Below is a small trained network, with its code and all its weights. Each question gives an input and a class and asks what happens when units are switched off, that is, made to give their printed mean instead of their output.

import numpy as np


def w(rows, s, z=0):
    codes = np.array(rows[::2]) - 128.0
    scale = np.full(codes.shape[1], s)
    scale[-1] = z or s
    return codes * scale


def norm(h):
    return h / np.sqrt((h * h).mean(-1, keepdims=True) + 1e-5)


def f(y):
    return np.maximum(y, 0)


def log_softmax(a):
    a = a - a.max(-1, keepdims=True)
    return a - np.log(np.exp(a).sum(-1, keepdims=True))


def net(x, mask):
    res = np.array(x, float).reshape(1, 7) / 4 @ E
    u = 0
    for l in range(3):
        y = f(norm(res) @ A[l][:, :-1].T + A[l][:, -1])
        res = res + np.where(mask[u : u + 4], y, B[l][:, -1]) @ B[l][:, :-1]
        u += 4
    return log_softmax(norm(res)[-1] @ U[:, :-1].T + U[:, -1])


A, B = {}, {}
E = w([
[150,113,168,114,99,129,137,119,128,82,147],'x0',
[99,130,37,232,16,124,50,94,75,90,160],'x1',
[213,124,129,149,152,130,106,113,126,150,100],'x2',
[122,108,108,165,127,138,141,120,173,127,85],'x3',
[100,198,208,126,127,139,21,134,119,74,59],'x4',
[104,83,61,85,255,94,160,59,76,43,85],'x5',
[106,109,151,143,124,167,132,94,143,130,134],'x6',
],0.0089)
A[0] = w([
[128,151,49,228,49,99,73,103,84,92,176,100],'0.n0',
[110,161,7,193,199,150,58,40,113,28,171,42],'0.n1',
[112,38,15,180,135,127,37,79,28,14,152,2],'0.n2',
[95,193,171,162,151,129,2,148,133,63,97,111],'0.n3',
],0.0061,0.0054)
B[0] = w([
[144,152,145,178,108,148,164,88,65,127,87,255],'0.n0',
[118,103,145,89,126,132,102,123,178,134,162,219],'0.n1',
[152,132,168,113,129,126,163,248,203,177,114,233],'0.n2',
[68,80,116,204,161,122,108,102,94,86,116,241],'0.n3',
],0.016,0.006)
A[1] = w([
[124,130,92,167,2,196,197,53,17,161,111,4],'1.n0',
[81,141,205,121,148,135,35,156,110,102,37,98],'1.n1',
[128,103,112,159,100,137,104,152,167,181,123,158],'1.n2',
[125,98,51,63,211,135,155,53,109,64,109,111],'1.n3',
],0.0082,0.0031)
B[1] = w([
[218,177,92,111,133,102,131,22,132,136,91,225],'1.n0',
[118,196,146,67,172,138,88,219,224,59,101,253],'1.n1',
[158,180,134,51,145,133,187,128,71,89,164,196],'1.n2',
[144,17,240,80,165,80,103,47,12,70,113,205],'1.n3',
],0.011,0.0078)
A[2] = w([
[129,214,162,155,89,161,62,250,208,154,143,68],'2.n0',
[202,98,155,85,139,122,233,117,115,221,175,248],'2.n1',
[119,202,64,254,28,139,12,111,110,62,117,7],'2.n2',
[109,171,165,66,179,194,53,173,115,83,130,3],'2.n3',
],0.0078,0.0025)
B[2] = w([
[140,92,61,157,86,160,85,137,201,82,164,225],'2.n0',
[29,101,77,150,34,109,173,191,131,160,177,254],'2.n1',
[76,99,164,143,194,169,35,100,80,230,206,200],'2.n2',
[245,201,64,145,158,118,120,108,167,156,78,211],'2.n3',
],0.011,0.0098)
U = w([
[87,81,85,108,59,134,211,187,167,188,184,240],'0',
[157,169,98,127,138,173,52,191,248,93,107,129],'1',
[172,197,68,150,51,140,187,51,71,190,106,56],'2',
[127,137,172,178,169,197,12,77,95,184,156,2],'3',
[104,12,156,67,158,93,180,129,41,143,155,151],'4',
[147,154,212,45,218,107,95,116,123,82,35,109],'5',
],0.013,0.0018)

Each question gives the input, the list of numbers given to net, and the class t.
The units are the neurons (one row each of A and B). Each row of codes is followed by its name. A weight is (code - 128) times the scale printed after its matrix; where a second scale follows, it is the last column's (A, B and U).
mask holds one flag per neuron, layer by layer. A switched-off neuron (its flag False) gives its mean, the last column of its row in B, instead of its output. The means were averaged over made-up inputs and are rounded, as every weight is.
A unit's drop is (log p(t) with every unit on - log p(t) with that unit switched off) / (log p(t) with every unit on - log p(t) with every unit switched off).
The circuit of an input: a set's keep is (log p(t) with only the set's units on - log p(t) with every unit switched off) / (log p(t) with every unit on - log p(t) with every unit switched off). Starting from all 12 units, units are removed one at a time, each time the one whose removal leaves the highest keep (on an exact tie, the one counted first), for as long as the keep stays at least 0.8.
units of the circuit, in order: the units of the circuit, biggest drop first
unit that matters most: the unit with the biggest drop
k most important neurons: the k neurons with the biggest drops, biggest first
top k neurons in layer l: the k neurons of layer l with the biggest drops, biggest first
drop when u is switched off: that unit's drop, to one decimal
input [7,-2,4,-8,0,-7,-5], class 0: units of the circuit, in order	[1.n1; 2.n1]
input [3,-1,7,2,-3,-1,8], class 0: most important neuron	[0.n0]
input [-3,1,-5,-3,0,6,7], class 0: units of the circuit, in order	[0.n2; 1.n1]
input [8,1,5,2,7,3,-4], class 1: 2 most important neurons	[1.n1; 0.n2]
input [8,8,2,4,0,4,2], class 0: units of the circuit, in order	[0.n2; 1.n1]
input [1,2,7,-3,-4,-7,7], class 2: units of the circuit, in order	[1.n0; 0.n2]
input [5,2,4,6,0,5,-4], class 0: units of the circuit, in order	[0.n2; 1.n1; 0.n3]
input [3,6,6,-8,0,-2,-4], class 2: 4 most important neurons	[0.n0; 1.n0; 1.n1; 0.n2]
input [-6,2,-7,-3,3,-6,5], class 3: 2 most important neurons	[2.n2; 0.n2]
input [-5,7,-2,5,-1,-8,1], class 2: 2 most important neurons	[1.n0; 0.n0]
input [4,3,-7,-2,-8,-5,6], class 2: 2 most important neurons	[1.n0; 0.n2]
input [3,5,-2,-3,0,3,1], class 0: 3 most important neurons	[0.n2; 1.n1; 0.n0]
input [-6,1,1,-2,-3,8,-3], class 0: units of the circuit, in order	[0.n2; 0.n3]
input [5,3,2,2,-1,-1,7], class 2: unit that matters most	0.n0
input [-5,8,-1,-7,2,-2,-7], class 3: 2 most important neurons	[2.n2; 0.n0]
input [-1,2,-5,-2,-7,0,6], class 2: top 2 neurons in layer 0	[0.n2; 0.n1]
input [1,-6,2,-7,-1,-7,-8], class 0: 2 most important neurons	[1.n1; 2.n1]
input [5,-8,-4,8,0,5,-7], class 4: 2 most important neurons	[1.n1; 0.n3]
input [1,7,5,5,2,-1,4], class 3: 2 most important neurons	[0.n0; 2.n2]
input [-8,-3,-8,0,0,3,-2], class 4: unit that matters most	1.n1
input [-5,-3,-4,8,1,3,-8], class 5: 2 most important neurons	[2.n1; 2.n2]
input [-1,6,6,1,0,4,6], class 0: top 2 neurons in layer 1	[1.n1; 1.n2]
input [-1,7,-7,-7,1,-7,0], class 3: 2 most important neurons	[2.n2; 2.n1]
input [-4,6,-3,5,1,-2,7], class 3: top 3 neurons in layer 2	[2.n2; 2.n1; 2.n3]
input [-7,4,7,3,8,-5,-1], class 3: drop when 2.n2 is switched off	0.5
